Each row is followed by its class number.
[ 121  -99    1  161   37 -212  -52 -248   78  171 -185 -381  151  357
  -42 -189 -442  125    7  103   34 -103  308  -26 -359  130 -107   31
  228   72  236 -517  155 -114  192  185 -410  243 -114 -109  -38] -> 5
[ 103 -159   37  377  129 -249    1 -341  127 -137  -39  107  -81   15
   -4  -20  -80  -20 -105  158  -40 -373  247  693   12   50  168  106
  318   43  -62   41   63 -105  -38   74   29   20  332  138  -31] -> 0
[  90  -37   97  -55  -56 -195   29   77  -66  297 -103  145   91  366
  -13 -229 -360  104   62   55   46  218  -47 -216 -292   94 -145 -176
 -147  -19  115 -445 -140   23  -37  188 -203  178 -209  -80    2] -> 0
[  69 -203  -53  250  310 -309  120 -214    6  117  -60  -61  -53  269
   -1  -31 -241  -65   98   -2   10 -288  334   37 -164  131  -89  -35
   31   49   68 -272  -54   62 -288    1 -223   82  142  -14 -132] -> 1
[-304 -115  178  -31  254  150 -334  143   -8  246 -157   39  -60  261
 -226  219    4   80   76  -60 -104 -175  226 -749  -13  470 -323 -358
 -224  259  259 -182  170  169   44  -16 -143  143 -247 -191  224] -> 7
[ 308   77  114  170 -109   43 -190  150  202 -458  151 -151  153 -277
 -278  175   13  515   99  321  -60  380 -101  177 -157  -70  324  247
  472 -113 -168  515  304 -267  556   95  -27   73  -41   13 -131] -> 6
[  67 -146  -23  177  237 -179   26 -134   57  322 -135 -233   60  317
 -141 -132 -444   65   72   48   57 -122  326  -35 -319  188 -164  -28
  130   90  163 -449  -38   26  -84  124 -401  150  -75 -109 -120] -> 0
[-136  -33  -39  104  290 -186  249  159  -67  107  113  545 -246    2
 -172  138   78 -218  130 -130  -10 -126    6  161  119   89   -4 -116
 -368   97  -36  144 -463  333 -651 -135  114  -81  203  -26    6] -> 6
[ -93   47  109  268  165 -125  102 -301 -164 -350  -41 -343 -270 -107
 -300  396  328 -554 -168 -184 -119 -511   71   -9  150   56 -150  457
 -221   10   28  282 -342  276  -92 -385 -126 -122  543  -26  200] -> 3
[  -8   24  208  222   42 -208   43 -408 -142 -291 -165 -456  -84   48
 -211  135  119 -398 -270  -83  -35 -339   41 -130   15   90 -132  425
  -57  -50   39   51 -170   71  261 -262 -186   41  424   26  269] -> 3
[-234 -143  345   45   33  148 -539 -149   46 -113 -171  107  -48  164
 -116  246  168  129 -156  185 -202 -256  162 -254  147  341  -30 -170
  157  163   83   -8  354 -145  441   80  108  189  -60  -19  304] -> 2
[  65 -195  -89  309  341 -317  106 -219   54  133  -21   64 -147  134
 -118  -95 -217  -49   63   -4    1 -326  269  367 -103  141  -58   50
  139  138  -18 -125  -64  139 -357  -29 -147   22  249   -6 -136] -> 5
[  71  -90   54 -135  -44 -182   21   -4  -44  137  -38  216   89  235
   63 -181 -224  169    7  139   86  146  -89  125  -90   46   28 -121
  -54  -35  -64 -275 -160  -69   49  167  -30  121  -96   19   60] -> 5
[-247 -144  227   56  129  141 -467   18   57   23 -139  139  -61  150
 -168  245  199   77  -25   45 -151 -163  169 -259   82  366  -59 -214
   32  148  119  -59  264  -33  308   -4   59  178  -59   -1  291] -> 4
[  19  -20  164  106   62 -275   50 -251 -142   85 -246 -723   56  342
 -259  -19 -201 -288 -132 -140   59 -100   41 -522 -344  164 -364  371
 -141  -82  187 -401 -175  109  339 -121 -557  183  114 -114  221] -> 7
[-333 -146  221  105  234  179 -344   -4   44 -170  -58  227 -242   36
 -225  402  343  -80  -46  -10 -204 -337  236 -236  264  355  -56 -198
 -130  215   68  219  135  103  -18 -165  195   46   94  -42  268] -> 3
[-302 -122  264   64  221  141 -444   12   24  107 -158   94  -57  229
 -296  262   79   68  -39    9 -115 -224  268 -472   17  442 -165 -221
  -45  199  243 -118  213   68  123  -56  -25  189  -55  -54  283] -> 3
[ 137 -104  214   28 -307 -216 -123 -340   29 -357  -60  548  -42   -7
  249 -163   31  130 -267  378  -57   -5 -215  760  172 -145  402  -12
  302 -125 -357  182   30 -347  372  190  449   51  178  200  137] -> 3
[  99 -128  135  311  -15 -165 -192 -495  168 -314  -82   13   34   27
    7  -69  -99  109 -219  311  -42 -297  216  689  -15   36  297  120
  568   52 -121   44  131 -352  350  170   27   95  184  147  -30] -> 0
[ 165   85  -13  124  217  103   -8  415  165  -20  120 -361  186  -99
 -531   93 -195  380  184   28   69  422   24 -421 -411  138  -49  154
  150  -25  125  189  152   75   87  -45 -403   69 -185 -169 -195] -> 3
[  58  -43  -43  -88  118 -208  198  185 -120  390  -16  265    5  259
  -59 -193 -342   -2  185  -51   70  182  -83 -162 -192   63 -190 -161
 -322   35   65 -363 -341  235 -320   49 -166   89 -125 -132   -8] -> 2
[-188 -193  385   68   97  154 -567 -108  108 -119 -150  167  -17  148
 -176  171  171  138 -160  235 -200 -219  199 -243   91  369   18 -215
  223  117   83   -6  303 -238  452   54  127  181  -76   31  277] -> 2
[  46   19  255  190  -69 -143 -108 -474  -71 -345 -166 -521  -27   54
 -205  155   47 -314 -301   23  -21 -246   54 -129  -90   97  -81  470
   76 -133   45   19  -60  -70  412 -152 -201   95  331  -13  272] -> 4
[-189 -154  372    3    8  113 -548 -122   18  176 -250 -146  102  375
 -225    5  -82  156 -104  146  -87  -96  170 -579 -146  383 -212 -194
  189  223  259 -413  303 -175  606  150 -193  397 -282  -38  293] -> 2
[  25 -127 -153   11  352 -155  168   95   90  603  -98 -328   82  445
 -175 -160 -530  -46  201 -191  148   -1  369 -323 -430  234 -386 -103
 -134  145  364 -636 -107  229 -349    6 -587  123 -266 -206 -156] -> 0
[  32  -39  236  200  -66 -131  -68 -406   -6 -410 -144 -393  -53  -13
 -154  129  184 -339 -348   20  -26 -237  -48  116   13   49   52  442
   96 -137  -98  122  -33 -113  471 -176  -79   15  425   95  296] -> 4
[  52 -182 -171  237  424 -294  173  -77  -28  330    4   28 -147  197
 -120  -53 -270 -101  211  -54   28 -337  323  148 -144  119 -190  -37
  -21  192   63 -237 -126  246 -478  -35 -270   17  153 -105 -166] -> 2
[-190 -132  325   14   65   98 -488   17    1   36 -171   85   23  225
 -104  134   90  175  -50  140 -110 -177  169 -456   58  321  -78 -280
   28  166  119  -92  347  -78  387   81   17  170 -143    7  289] -> 0
[-241 -182  339  -60   30  171 -511  -79   62   -5 -202  -47   74  267
 -167  153   51  185  -93  130 -133 -148  233 -532    1  403 -135 -280
  102  177  227 -244  275 -184  480   94  -67  306 -193  -35  300] -> 3
[ 248   87   57   45  -63  163 -182  262  243 -202  104 -414  277 -152
 -350  140 -174  531  131  207   18  505  -48 -198 -329   40   82  183
  348  -98   50  198  288 -250  546  149 -290  164 -245  -90 -135] -> 6
[-221 -185  401  -29   79  263 -525   14   96  187 -236 -101  136  336
 -323   34  -98  189  -98  139  -57  -52  195 -574 -126  433 -136 -263
  162  174  233 -345  324 -201  561   94 -162  310 -324  -34  301] -> 3
[  92  -47  142  -96 -213 -144 -131 -181   22 -151  -36  361   91  117
  174  -67 -116  230  -95  282  -12  148 -127  414   32  -19  226  -61
  195  -64 -172  -40  -86 -289  292  243  201  129  -53   98   99] -> 6
[-234 -166  289   40  128  101 -471  -13   37   54 -162   36  -14  236
 -196  136   53  132  -68  103 -107 -224  220 -504   -9  428 -160 -282
   38  223  211 -157  265  -23  315   62  -77  177 -154  -62  258] -> 0
[  95 -139   30  189  122 -260   31 -178   64  263 -184 -261  100  405
    2 -208 -413   69   74   15   76 -138  324  -90 -321  160 -124  -46
  146   97  173 -477  164    6   26  133 -373  211  -54  -46  -70] -> 7
[  48 -100   -1  -85  113 -191  101   94  -83  288  -10  267   -3  296
  -77 -116 -261   18  114   10   47  152  -27    6 -209   57 -113 -113
 -170  -32  -16 -335 -296  110 -253   71  -64   98  -77  -68    9] -> 1
[-217 -104  186  116  170   66 -362   31    1 -205  -69  244 -188   21
 -113  331  312   34  -25   33 -181 -312  172 -189  214  318   31 -190
  -95  176   27  217  164   66   43 -124  227   40   93   13  266] -> 5
[ 189   45   15  204  177   35  -32  369  160  -89  148 -242  106 -149
 -478  127 -142  336  270   63   60  361   -1 -341 -330  140   30  198
  153  -37   31  280  248   72   77  -46 -314   42 -135 -111 -186] -> 1
[  56 -136  164   61  -63 -255   -8 -125  -58  -50  -12  475  -47  172
   40 -157  -73   52  -71  144    2  -10  -93  369   -5  -20  156 -131
   33  -29 -140  -59 -158  -71  -23  116  165  117  118  145  101] -> 0
[  52   21  274   56  -89  -89  -27 -378  -84 -102 -267 -783  139  236
 -266   32 -155 -251 -216  -61   42  -57   20 -464 -249  147 -249  414
   -2  -90  206 -300  -26  -70  590 -106 -438  222   89  -69  249] -> 3
[  75  -63  176   26 -213 -164 -144 -256  -13 -401  -22  520   15    9
  202   -1   78  170 -169  328  -76  -10 -189  594  231 -102  397  -33
  215  -84 -368  218  -18 -279  309  163  376   17  152  195  125] -> 1
[  31  -87    6  -39   33 -195   89   13  -47 -176   96  547 -140  -51
  105    5  133   30   11   73  -16   -2 -149  541  226  -82  250 -113
 -138  -21 -307  209 -218    1 -180  -44  366  -35  207  108   62] -> 5
[  70  -58  233   96  -93  -95  -87 -409  -90 -216 -252 -670  108  210
 -163  -27  -80 -257 -317   59   48 -164   31 -272 -221  139 -144  388
  115 -151   83 -232  -44 -168  635  -75 -346  159  156  -36  294] -> 2
[  94 -144   74  258  170 -201   -5 -268   72   75  -99  -81   49  223
  -55 -157 -297   42   27   63   -9 -196  273   83 -199  138  -24  -19
  182  114  100 -308   22  -23  -50  106 -204  136   91   10  -84] -> 6
[ -76   17  254   68  117  -77   24 -203  -70   95 -200 -745   83  221
 -415   87  -90 -322 -197 -173   68 -102   86 -682 -292  241 -348  350
 -131  -46  247 -339 -191   84  291 -155 -562  212  147  -83  236] -> 4
[-229 -239  200  103  245   32 -297   23  -20  149 -131  101 -162  326
 -208  141   91  -42   61  -71 -150 -228  214 -476  -55  398 -247 -315
 -147  200  161 -237  126   68   27  -51  -55  199  -53  -60  189] -> 7
[ 231   91 -113  218  236   -6   48  382  116 -207  217 -131  -44 -245
 -400  209  -16  257  220   36  -17  259  -42 -111 -192   45   44  217
   82  -12  -68  461   75  142 -105 -115 -204  -91    3 -116 -208] -> 2
[-279 -135  201   99  207  142 -338  -10   17 -169  -55  321 -246    5
 -171  330  353  -73    4   -2 -211 -326  171 -153  251  344  -21 -201
  -74  258  -21  252  108   66  -18 -185  258    0   86    6  210] -> 3
[ 211   87  163   60 -110  118 -286  162  323 -272  100 -268  267 -206
 -278  118  -25  506   27  349   38  481  -25  -64 -188   30  235  143
  492  -78   41  318  508 -371  666  256 -149  188 -173   37  -30] -> 2
[  66   24  238  124 -125 -113 -112 -392  -70 -254 -228 -665   86  163
 -177  -52  -58 -278 -317   28   -6 -129  -12 -305 -231   81 -176  450
   95 -133  109 -229  -32 -163  622  -58 -313  176  146  -45  268] -> 2
[ 115  -35 -205   78  507    9  300  428   10  321  244 -197 -144  -32
 -503  236 -144  -45  571 -239  -49  264  139 -667 -366  150 -377  -25
 -344  205  163   34 -145  379 -714 -194 -422  -22  -76 -347 -388] -> 2
[  89 -165   18  234  154 -224  -52 -343  115   65 -133  -88  113  255
  -21 -167 -386   94  -57  162   33 -176  257  193 -238  118    6   26
  347   44   48 -318   92 -154  102  196 -237  151   25   10  -69] -> 1
[ 127 -160  -27  226  166 -258   79 -199  107  181 -119 -202   41  299
  -60 -146 -366   36   29   42   15 -118  274  146 -298   72  -73   10
  172   80  111 -358   31   -4  -64  110 -282  137   40  -42 -117] -> 7
[  33  -88  104  421   91 -261   18 -371   48 -397   39  331 -206 -243
  -32   69  259  -56 -132  162 -172 -572  248  899  246  -89  372  114
  397   82 -162  413  -30 -100 -191  -48  327  -54  534  277   30] -> 3
[ 207   89   54  218   69   99 -104  218  214 -417  207 -146   95 -287
 -420  243   38  380   97  151  -47  327  -40   62 -117   22  220  239
  277  -71  -69  549  208  -66  260  -78  -95  -17   33  -42 -123] -> 6
[ -38  -83   87  225  225 -214  199 -205 -202   18 -133 -475 -235  178
 -354  100   13 -541  -98 -251   12 -372   83 -332 -162  155 -372  322
 -272   -6   94 -122 -358  321 -124 -301 -344   33  325 -139  151] -> 7
[  73  -63  104  -49  -64 -199   28  -51  -43  -96    6  421    6   95
  136  -41  -58  131   18  128  -16  104 -135  294   35  -30  175 -113
  -47  -47 -186   21 -148  -86    0   98  210   66   45   62   39] -> 6
[-266 -160  345   17   90  109 -499 -151   62 -173  -97  130  -50  147
 -146  257  271  142 -118  149 -182 -253  189 -227  153  318   41 -201
  134  183   49   62  321 -167  370   16  154  168   15   63  292] -> 5
[  60 -123   -1  266  205 -172    5 -225   99   23  -54   -5  -25   97
   -1    1 -171   43  -20  124  -19 -256  301  350  -60   76  100   44
  225   33   -7  -87   33  -52  -86   61  -34   26  191   35  -73] -> 6
[ 204   49   59   74   34   83 -142  255  187  -61   83 -486  294   -4
 -435   -6 -282  470  153  138   90  470    2 -436 -461  113  -32  122
  364  -32  140   26  298 -122  422  130 -476  194 -305 -132 -168] -> 1
[  84  -53    2  -63    8 -208   93   82  -48  233  -36  324   14  252
   25 -199 -301   46   84   46   65  162  -56   55 -142    9  -54 -159
 -201  -35    4 -294 -227   92 -164  139  -48   73  -95  -41   29] -> 0
[ -15    6  209  140  126 -141   43 -273 -110    6 -158 -717   68  199
 -382   46 -126 -296 -184 -148   45 -147   95 -515 -276  228 -339  393
  -93  -72  266 -290 -203  115  263 -198 -520  146  179 -133  204] -> 6
[  98 -120   71  -35  -36 -210   32  -64  -29   39   -2  347   -8  177
   35 -144 -174   78   37  135   16  135  -92  178  -55   33   58 -126
  -33  -14 -114 -164 -176  -45  -26  135   28  110  -10    6   41] -> 4
[  -1  -23  365  113 -116  -86 -166 -471  -43 -325 -209 -626  143  115
 -256   38   55 -210 -355   76    7 -175   -4 -150  -98  107  -51  432
  215 -117   72  -72    6 -224  703  -80 -245  186  235   65  299] -> 5
[ 115 -128  103   35   -6 -262   -6 -130  -56 -208   68  697 -133  -15
  181 -113   90   33  -72  218  -74  -48 -168  634  186 -125  315 -125
   81  -77 -376  193 -178 -165 -103   69  412  -43  250  199   56] -> 2
[  69   -2  220  148  -35 -138  -40 -415  -78 -244 -165 -497   35   65
 -181   74   47 -301 -278   40   -2 -147  -12 -104 -114   59  -91  419
   55 -157   45  -51  -79 -148  469 -119 -181  115  298   27  231] -> 2
[ 162   77  -15   95  228   22  -28  404  166   22  148 -310  168 -136
 -474   40 -188  423  234   17   76  433  -27 -431 -379  162  -43  129
  122  -23   82  184  205   75   57  -38 -398   47 -164 -143 -219] -> 5
[  95  -73   36 -116   45 -210  122   33  -55  225  -24  238   27  287
   -3 -138 -277  118   53   89   38  152  -67   25 -175   40  -51 -148
 -135  -10  -19 -274 -229   64 -111  134  -84   74  -90  -64   18] -> 5
[ -18  -16  165   53   80 -141   -9 -345 -115   16 -201 -678   72  230
 -279   21 -113 -327 -189  -79   81  -88   36 -395 -233  154 -294  410
  -23 -102  148 -272 -128   26  425 -129 -476  149  151  -92  256] -> 2
[-271 -138  187   87  334  129 -258  197   24  159  -41  130 -173  131
 -306  262  146 -110   80  -86 -111 -259  273 -562   11  424 -248 -245
 -255  256  238  -62   57  204 -211 -122  -14   96  -65 -122  236] -> 4
[-243 -158  329   42   62  159 -524 -103   80 -273 -124  206  -57   53
 -150  278  283  150 -152  199 -203 -248  143  -96  210  299  122 -190
  173  153  -19  145  262 -198  452   29  213  126   23   73  336] -> 3
[  19 -144  -38  250  246 -279   77 -195   38  195  -98 -129  -21  248
 -111  -68 -260  -30   26   13   39 -287  329  118 -159  142 -100   17
  148  141  115 -294  -12   91 -136   48 -285  146   97  -35  -43] -> 1
[-311 -118  223   14  312  131 -317  115  -20  227 -104   59  -79  252
 -291  285   76   51  122  -84 -139 -162  275 -641  -26  417 -241 -306
 -185  238  259 -154  120  143  -37  -60  -98  187 -174 -146  188] -> 6
[ 225  132  112  176  -79   16 -237   85  244 -549  159 -250  199 -316
 -327  168   77  530   29  281  -23  380  -88   67 -145   -2  338  279
  488  -58 -102  561  394 -272  586   62 -105   69   11   67  -64] -> 5
[-337 -100  181   53  332  119 -268  133   17  201  -80   89 -148  199
 -280  272  152  -51   58 -119 -168 -205  233 -643    9  429 -301 -270
 -232  243  264 -122  115  181 -105  -84 -105  148  -84 -135  178] -> 2
[-203 -156  227  142  204   62 -338  -33   31 -124  -68  331 -242   64
 -138  283  241  -10  -38   37 -232 -318  141 -106  178  333  -28 -172
  -12  195  -19  131  128   50   28  -65  202   80  115   16  233] -> 2
[-285 -148  203  -52  232  156 -351   69  -30  296 -220 -124   -4  392
 -259   80 -113   54   39  -56  -63 -168  272 -837 -125  491 -361 -323
 -141  278  307 -410  147  136  162   -1 -302  215 -305 -201  243] -> 3
[-248 -130  170   99  286   77 -285   48  -49   14  -83  124 -216  185
 -178  216  181  -93   85  -77 -182 -266  201 -515   85  392 -210 -250
 -234  249  114  -66  117  179  -46 -110  -24   87  -26 -130  201] -> 2
[-258 -199   52  -14  259   87 -246  130  -73  395 -167 -182  -12  420
 -272   61 -214   41  175 -134   25 -109  325 -866 -264  483 -454 -329
 -265  187  421 -521   33  216   -9    1 -394  284 -299 -257  214] -> 6
[  42    1  301  167 -104 -181 -137 -485  -70 -352 -192 -487   26   54
 -212   29   98 -251 -394   81  -13 -280  -11  -50  -32   97  -20  462
  138  -96   18   12  -21 -139  573 -159 -164   79  323   71  327] -> 5
